Here is a tiny trained network, its code and every weight. The questions are about switching its units off for an input and a target symbol, where a switched-off unit gives its printed mean instead of its output.

import numpy as np


def w(rows, s, z=0):
    codes = np.array(rows[::2]) - 128.0
    scale = np.full(codes.shape[1], s)
    scale[-1] = z or s
    return codes * scale


def norm(h):
    return h / np.sqrt((h * h).mean(-1, keepdims=True) + 1e-5)


def f(y):
    return np.maximum(y, 0)


def softmax(a):
    e = np.exp(a - a.max(-1, keepdims=True))
    return e / e.sum(-1, keepdims=True)


def log_softmax(a):
    a = a - a.max(-1, keepdims=True)
    return a - np.log(np.exp(a).sum(-1, keepdims=True))


def net(x, mask):
    ids = ['ΞΣεηλπτφψω'.index(c) for c in x.split()]
    T = len(ids)
    res = E[ids] + P[:T]
    r = norm(res)
    for j in range(2):
        rows = slice(2 * j, 2 * j + 2)
        q, k, v = (r @ M[0][rows].T for M in (Q, K, V))
        z = softmax(np.where(np.tri(T) > 0, q @ k.T / 2**0.5, -1e9)) @ v
        o = O[0][rows]
        res = res + np.where(mask[j], z, o[:, -1]) @ o[:, :-1]
    y = f(norm(res) @ A[0][:, :-1].T + A[0][:, -1])
    res = res + np.where(mask[2:10], y, B[0][:, -1]) @ B[0][:, :-1]
    return log_softmax(norm(res)[-1] @ U[:, :-1].T + U[:, -1])


Q, K, V, O, A, B = {}, {}, {}, {}, {}, {}
E = w([
[110,55,201,181],'Ξ',
[131,84,152,206],'Σ',
[124,123,99,254],'ε',
[140,136,158,41],'η',
[135,89,93,73],'λ',
[128,178,131,87],'π',
[122,149,135,80],'τ',
[50,86,124,87],'φ',
[179,232,33,14],'ψ',
[85,133,108,149],'ω',
],0.021)
P = w([
[172,151,254,221],'0',
[105,167,105,91],'1',
[108,163,96,90],'2',
[103,160,91,91],'3',
[106,159,89,93],'4',
[105,159,90,95],'5',
[105,160,88,95],'6',
[104,157,87,94],'7',
[104,157,87,96],'8',
],0.0068)
Q[0] = w([
[254,119,165,194],'h1',
[56,90,136,183],'h1',
[216,164,155,102],'h2',
[194,94,105,115],'h2',
],0.015)
K[0] = w([
[225,134,106,172],'h1',
[31,40,161,176],'h1',
[54,188,1,170],'h2',
[157,202,44,118],'h2',
],0.0097)
V[0] = w([
[189,147,91,60],'h1',
[254,122,149,124],'h1',
[151,136,198,133],'h2',
[185,94,132,123],'h2',
],0.0095)
O[0] = w([
[148,158,254,174,113],'h1',
[42,83,78,67,3],'h1',
[129,134,141,201,149],'h2',
[212,118,34,106,106],'h2',
],0.0083,0.0069)
A[0] = w([
[170,59,181,248,156],'n1',
[158,7,99,97,168],'n2',
[181,95,227,2,147],'n3',
[172,72,88,252,95],'n4',
[161,73,226,68,253],'n5',
[156,175,29,167,90],'n6',
[212,154,210,66,167],'n7',
[82,206,178,189,123],'n8',
],0.0088,0.0025)
B[0] = w([
[46,140,93,54,200],'n1',
[149,118,199,54,184],'n2',
[142,59,138,98,254],'n3',
[255,103,110,133,201],'n4',
[157,130,203,103,237],'n5',
[106,239,99,186,164],'n6',
[85,108,157,196,240],'n7',
[185,110,106,164,222],'n8',
],0.0094,0.0063)
U = w([
[178,117,132,125,182],'Ξ',
[179,177,121,219,234],'Σ',
[175,50,141,32,5],'ε',
[220,97,96,100,118],'η',
[138,226,124,48,219],'λ',
[164,154,224,221,142],'π',
[73,118,109,166,219],'τ',
[6,136,147,74,164],'φ',
[128,117,140,110,54],'ψ',
[124,117,140,115,22],'ω',
],0.012,0.0025)

Each question gives the input, a string of symbols that net reads in full, and the target symbol t.
The units are the heads (2 rows each of Q, K, V and O) and the neurons (one row each of A and B). Each row of codes is followed by its name. A weight is (code - 128) times the scale printed after its matrix; where a second scale follows, it is the last column's (O, A, B and U).
mask holds one flag per unit, heads first, then neurons. A switched-off unit (its flag False) gives its mean, the last column of its rows in O or B, instead of its output. The means were averaged over made-up inputs and are rounded, as every weight is.
A unit's drop is (log p(t) with every unit on - log p(t) with that unit switched off) / (log p(t) with every unit on - log p(t) with every unit switched off).
The circuit of an input: a set's keep is (log p(t) with only the set's units on - log p(t) with every unit switched off) / (log p(t) with every unit on - log p(t) with every unit switched off). Starting from all 10 units, units are removed one at a time, each time the one whose removal leaves the highest keep (on an exact tie, the one counted first), for as long as the keep stays at least 0.8.
circuit, biggest first: the units of the circuit, biggest drop first
k most important neurons: the k neurons with the biggest drops, biggest first
drop of u: that unit's drop, to one decimal
input λ τ φ φ λ φ φ Ξ Ξ, target ε: circuit, biggest first : n1, n4, h1
input Σ τ π Ξ π φ, target Σ: 2 most important neurons : n1, n3
input φ λ ψ Σ π, target π: circuit, biggest first : h1, n7
input π τ φ, target π: circuit, biggest first : h1, h2
input π φ η φ φ φ, target π: circuit, biggest first : h1, n1
input τ φ π φ φ τ τ π Σ, target η: circuit, biggest first : n4, h1
input φ φ φ π, target π: circuit, biggest first : n7, h1
input λ τ ψ τ τ τ φ Σ, target η: 2 most important neurons : n4, n2
input τ φ φ, target τ: 2 most important neurons : n1, n8
input τ Ξ τ φ, target τ: 2 most important neurons : n5, n4
input τ τ τ Σ π λ Ξ, target ε: most important neuron : n4
input η φ φ ε φ φ, target η: drop of h2 : 0.7
input φ φ τ, target π: drop of n7 : 0.2
input Σ Σ λ φ τ, target π: drop of n3 : -0.1
input Σ τ τ φ τ η φ, target Σ: drop of n5 : 0.2
